Each row has a class, written after it.
[-357  150  -61  -74  -59 -288 -194   42  -61   63  149  130  185  295
 -241   22   18 -268 -185 -148  291   33   84   -5   15  194 -140 -271
   16 -205  -23 -128  111 -182] -> z231
[ -63 -277  -62 -178  -26   -9  -90 -248 -212  435  165   43  142   61
   58  134   20 -177   88   74  -59  -92  -74 -253 -119 -119  -49   39
 -242  -90 -229   35  204   81] -> z142
[ 255  -26  142 -409  161   26 -232  -48 -309  169  -75  198   -9  260
 -294  -43  196  109   96   25   93  -59  282 -196 -387 -234  245  358
 -208  467  -69   87  -43 -342] -> z730
[-191   98  313   35 -334  306 -380   66   48   37   58  100   40 -297
 -161  -72   42  189  246 -239  118  364  -47  -39  170  515 -156 -273
  333   27 -425  223  -41   91] -> z730
[-226  147  452  523 -405  254  121  338  580 -503  115 -268  161 -121
    6   72 -164 -164  238 -261   20   87 -172   48   86  659  184 -198
  332 -365  383  -45   28  234] -> z231
[ 215  283 -377  642  283  113    9 -109  -90  -98  147 -284 -334 -357
   48  197  121  258  253  107  -79 -324   84  -53  121  -84   49  352
 -338  370 -226 -125  118   31] -> z900
[-171  208  136  -94  155   -8 -511  -41  105  413   67   49   35  -99
 -339  115  -72  102   83   -3  226  137  -10 -499  192    8   11 -137
  422  331 -703  101 -172 -139] -> z343
[-276  309  104  673 -137  186 -119  563  339 -248   40   27 -328 -227
  -55  -39  -36 -111  140  -92  350  183 -283  392  297  592  -95 -130
  192 -235  121   71   87  235] -> z730
[ 288  305  118  118  137  382  -45  550   -1  -13  167   54 -444 -433
   99  366  328  338  272  105   22 -118   55 -104 -283  454  -66  427
 -134   16  -13  132  221  161] -> z900
[ 291 -281  -17 -103   92 -118   10 -338  -73  -16   39  -21  113  346
  225 -374 -172 -164 -127   28  -95  -58 -131  267 -215 -322  250 -147
 -472  163  360  -58 -138 -170] -> z406
[ 135  116  349  255  177  392 -296  251  125   -2  212  184   63  -97
 -243 -159  -30   46  230   45   21 -157   81 -101 -137  496  160  -46
  -75  123  -19   70  255   -6] -> z406
[ -21 -154  -47  249  -55  148  -51 -137  140 -102   -1  -93  -56 -147
 -170  -62  -73  -44   23  -57   -5  -48  129  -38  403  628 -138 -244
  -24 -324  -17 -205  453  207] -> z343
[ 237  276 -155  186  143   41   42  -48   11    5  156 -161 -261  -72
 -155  266  262   67  194   46 -117 -302  128 -255   -3  173   93  399
  -99   56 -150   70  270   85] -> z142
[-147  100 -179  355  102  -78 -305  285  124  899  588 -187    2  214
  -41  520  266 -312  151  -48  264  277  258 -569   83  114   34  263
 -222  -35 -229 -170  285   54] -> z734
[ -44 -268 -368 -227   51  147  -17 -364 -309 -276 -210   73  203    4
 -394   38 -210  103 -249   88  152 -138  192  148   94   62  -51 -186
  220    5  -89    4  201 -141] -> z406
[ -31  228   54 -265  -12 -231 -358 -206   21  666  292 -281  152  321
   42  129  414 -390  165 -188  134  120  -73  -39  -48 -214 -228  -56
  -29  113 -512  175  -58 -222] -> z343
[-173  -91 -333  -16 -198  158  388  315   13 -606  -51   50 -103   98
 -188  334  -43  322   43   12  162 -196  106  214 -300  233 -213   64
   61 -370  233  -21  257  -10] -> z87
[ 399  -80   19 -147  219   50 -299 -723 -493  340   41  -78  -95 -140
  -75  -64  328  141   18  119 -293 -286   63  110  -81 -276  -58   71
 -187  312 -617  100   40    2] -> z142
[-224 -160  236 -298 -112 -178 -268  220 -282  157  186   53  298  190
   69 -184   96 -199 -175   79  318  160 -468  154 -112    7   80 -260
 -138 -179  264 -146   71 -191] -> z231
[-160  204   46   29   75 -162 -357    3   26  369  103  146   57   37
 -264 -305   37 -118 -153  118   77   80  -19  -49  303   54  -60 -346
  201   53 -382    7  -69   66] -> z142
[  72  -56  674   95  359  -57 -392  168  -18  538  314  194  241 -214
   11  -21  227 -131 -104   59 -110  154    6 -499  -32   -9  332  229
   31   49  -76 -353  116   41] -> z343
[  17  -16  -36   53   61   23   28  -93  -53  312  -47 -253  187   16
  117 -131  281 -281   59  -39  -94   63  -75  312   83 -196 -160   24
  -30 -148   64   49  -24 -110] -> z87
[-498  214 -187  285 -517  305   79  135   61 -113 -110  -30  -92 -294
 -183    6 -235  164  457  -78   27   84  -83  -71  313  372 -295 -194
  121  -98 -400  409  108  221] -> z734
[ -99   13  635 -231    3  141 -103  395  139   57  -21  258  337   15
 -157 -178   20 -129  -42   46   58  395  103  -67 -243 -107  168   41
  303   34  107   22 -248 -120] -> z231
[-155  226 -125   58  -68  -47   63   76  -38 -312  200   96   29  -78
   -7  231  -12  141   31  -72   31 -208 -197   23 -284  101   13   80
   72 -157  -10   82  156   76] -> z87
[ -48   24  -66  267 -147  255  -28  432  182  384  -70 -244 -274    8
   72  283  262  -82  223   34  118  211   -8  -89  290  350 -225   -4
  -93  -94 -101   45  -15  162] -> z730
[-486 -165  200 -151  -17  -16 -506  198 -168  331  185  141  400   54
 -233  279  115 -305 -265  -25  528  297   50 -142   82   31 -152 -246
  378  -10 -249 -253  121 -178] -> z900
[  67   67  312 -282  -72  -90 -187  -59  428  552  151  -58  450  224
 -113  -51 -100  -77   32 -160 -187  153  425 -337 -154   46  248 -195
  285  136 -110  -26 -196   27] -> z406
[ 154   -7  215   88  324   -3  -54   26   21  -35  130  270   12  -55
 -193   73  -55  127 -160  134  -77 -120  389 -261 -228 -344  239  348
  113  148   63  -95   39 -133] -> z87
[  34  139  124  288    7  106   39  -65  166  157  296 -134   72 -207
  210  191  221 -260  401  -95 -134  -25 -117 -116 -179  -39  -66  227
  145 -346 -230  -24  -65  243] -> z87
[ 109  253 -103  -13  379 -234 -196  131   53  497   67  132  -97  -99
 -324  -37  118  328  -85  132  -57 -219  364 -118   97    6   57  106
  380   44 -351  -92    5   63] -> z406
[ 112 -257  274 -295  158   20 -193 -169 -188  -47  -87  189  274  167
 -278 -210  -98  -69 -170  200  145   32  -68  138  -65 -220  284  -12
    4  176  174    8   17 -253] -> z734
[  16   47   69 -314  -25   33 -130  121  159  111  118  141  233  293
   97  128  -55 -163   74 -136   47   75 -209 -279 -363  -18  193   15
   91  143  -52  212 -324  -10] -> z142
[  62  134  -10 -280  373 -193 -224 -309  220  204  194  -13  101  219
 -401   37   68 -173 -346  -74   46 -125  365 -226  -92  104  -75 -137
  405  -37 -263 -117  198 -136] -> z142
[-155  -24 -146 -285 -480  400  113  303  100  180   11 -238  208  -98
  124  251   60  104  455 -274   73  260  -57 -179   22  514 -324 -121
  197 -307    8  445  -73 -129] -> z406
[ 151 -168 -300  165  139  222  -90  418   20  450  315    7  -99   32
  104  113  124   40   86   35   40 -105  175 -177  -51  450  -52  139
 -334 -215  192  -51  394  162] -> z142
[  43  126 -269  446  242  -33  144  205  -77 -215  -40   78 -449 -327
   77  192  -57   38 -130  248   54 -346  -74  231  206   -5  -33  341
 -155 -123  245  -16  320  130] -> z142
[   0  313 -265   24 -227 -308  216 -145 -162  501  -78 -490    5  174
  332  -75  358 -315   26   80 -302   43 -200  235  235 -273 -107 -100
 -583   86   14   69  -87   21] -> z406
[-164  214 -311  452  -82   10  149  176  158  100  140 -287 -170 -111
 -148  311  200   17  120 -168  -19 -147  200  114  213  619 -171   80
   49 -386   -6  -82  552  251] -> z406
[ 102  210  -90  266   35  -27  -69  144   47  198  379  -43  -15 -206
  179   21   85   73  397  -38 -105 -343   32 -306  -53  -31   59  290
  -29  -85 -193   21   43  161] -> z343
[-129  -39  314 -267  -13 -182   28    6  220 -221  -84  248  372  177
 -434 -262 -147 -199 -260  179   47  -85  -17  -77  184  227  260 -260
  334 -204  204  -86  176   93] -> z900
[ -42  -97  -32 -143  -59   95  -86 -279  -51  236  178  -93   34   -1
 -139  221  211 -107  485 -136   39 -173  186 -232 -177  -27 -307  187
  151 -184 -528   48  154  -51] -> z142
[-306 -219 -132 -553 -150 -123  -64 -300 -176  252 -199   30  107   55
 -390   -6  -83  214 -119  -35  144  -21  -35   76   48  -49 -197 -273
  524 -128 -409  345  -24  -97] -> z900
[ 211    9  108  332  138  262    6 -100  124 -359   38  179  -58 -536
 -190  -54 -251  550  229   -1 -217 -166   65 -200  119  420  234  120
  173  -24 -146   -2   55  207] -> z343
[ -23 -403  490 -371   62   69 -169  377   63   50  245  199  360  326
  -46  134   39 -200  -22  114  323   79 -201 -136 -453  234  186  -52
  -60 -301  411 -369  215 -101] -> z734
[  51  -25   97  -34   64  239 -164  124   50  137   40   18  -74  144
  -57   74  275  -35  132 -145   57  215  -88  -17 -149  295  -86   53
  -90  107 -228  101   98   40] -> z730
[  81    5 -179   68  189  -13 -287 -176  -15  570  184  -79 -180 -225
   51  373  107  169   81  -54   33   63  185 -434  216   52 -148   95
   38  127 -489    8  -27    0] -> z900
[ 409  332   -2  341  555 -326 -212   23  279  497  324  -96 -315   96
   84   97  335    4 -235  -77 -165 -153  437  -83  -26  -38  131  255
 -129  218  -48 -267   -4   59] -> z900
[-274  -75  524  128  -58  109 -104   49  -54 -162 -248   90  424 -199
 -129   -6  -47  -20   84 -138   -8  178 -248  -18   14   39  350   32
  180  243   93 -128 -228  -99] -> z900
[-336  117 -147  295  -29  -48  -66  109  -98  223  215  -53  101 -167
  137  309  -22 -169   -8  -17  138   68 -146 -159   34 -159  -69   47
  139 -130 -172  -56 -123   77] -> z734
[ 293  -81 -108  365  190   74 -333 -225 -127   85  328  138 -137  -56
  146  -91  -15  161  208  -73  -25 -253  -82  -16   95 -249   90  175
  -93  255 -378  284 -155   -7] -> z343
[-302  130  240  166 -182  150   -1  361  -58 -406 -127  -30   34 -156
   10  119   30 -209  134 -145  377  278 -338  159  -53  266   36   92
  -65  -58  424 -105   11 -259] -> z730
[ 124 -171  146  127  150  147   35 -421  179 -153   -1  100  -72  -49
 -419 -126 -102  139  159  -85 -152 -225  143   74  -94  482   63  -18
   44 -201 -177   15  412  197] -> z730
[ -96  -78  124 -249   37  227 -342  253   12  473  124   10  -72  148
 -322  143  194  181   99 -129  311  400    2 -222 -209  243   -9   39
  211  169 -333  258   22 -178] -> z730
[ -79  638  315  715  244  185 -141  438  182   43  -21  121 -180 -573
   -3  171  111  206  339 -200 -155   78   -9   -2 -112  120  259  554
  122  322 -106   93 -122  116] -> z87
[  68  211 -548 -306 -190  125  414   -5   95 -367   21 -212 -136  132
 -255  271  -58  311  222  226  -42 -363  173 -325  -86   52 -186   92
   35  -53 -192  294  224   20] -> z734
[-363    5 -306  476  -13 -191   58  117   26  149   63 -112  -99 -162
  176  -54  -15 -179  -81   18  114  -92 -336  482  390  104 -331 -278
  132 -503  -49 -129  136  239] -> z406
[ -26   52 -331  277  383  106  -27 -327  153 -469   95   72 -237 -206
 -347  -92 -286  362 -292  -43  -28 -357   88   -4   92  330 -208 -256
  366 -151 -225   20  375   -4] -> z87
[ -19 -267  553  531   83  178  -45  194  -49   55   27   92  128 -369
  207  119   80 -104  307  123  -66   41 -195   89   63  -48  161  244
 -146 -128  129 -400    2  107] -> z406
[ -11  180 -100  123   29   49   38 -268 -103 -162   52   29  184   30
 -263   11  -93 -165  100   85   20  -63 -142 -186  -86  169  300  -53
 -255  110  -59   21  -75   31] -> z900
[  16  253 -171 -128  129  143  -89  289   74  231  341  -82  114   37
 -396  296  309  104  289  -28  216   84  257 -402 -345  361   40  276
  185 -170 -180 -104  258  -56] -> z87
[-447  298  -97  213 -376   44  -23  317  373  -96   95 -346   65    9
 -103  408  122 -146  287 -295  295  202   35    4   34  433 -268 -173
  398 -221 -209 -240  -14  109] -> z142
[ 189   45  192  484   90   24    9  109   40 -196   51   98 -434 -447
  311  -29   13  334  163  -34 -167  -96 -147  182  118  119  -33  178
  -69 -175   35  -72 -118  191] -> z231
[-179  244   26  -97 -164  118 -243  -51  -42  141 -200 -152  154 -157
 -394  108  109  192  184  -68   57  125  -11 -104  351  409  -51 -188
  302  139 -450  153  -11  -28] -> z231
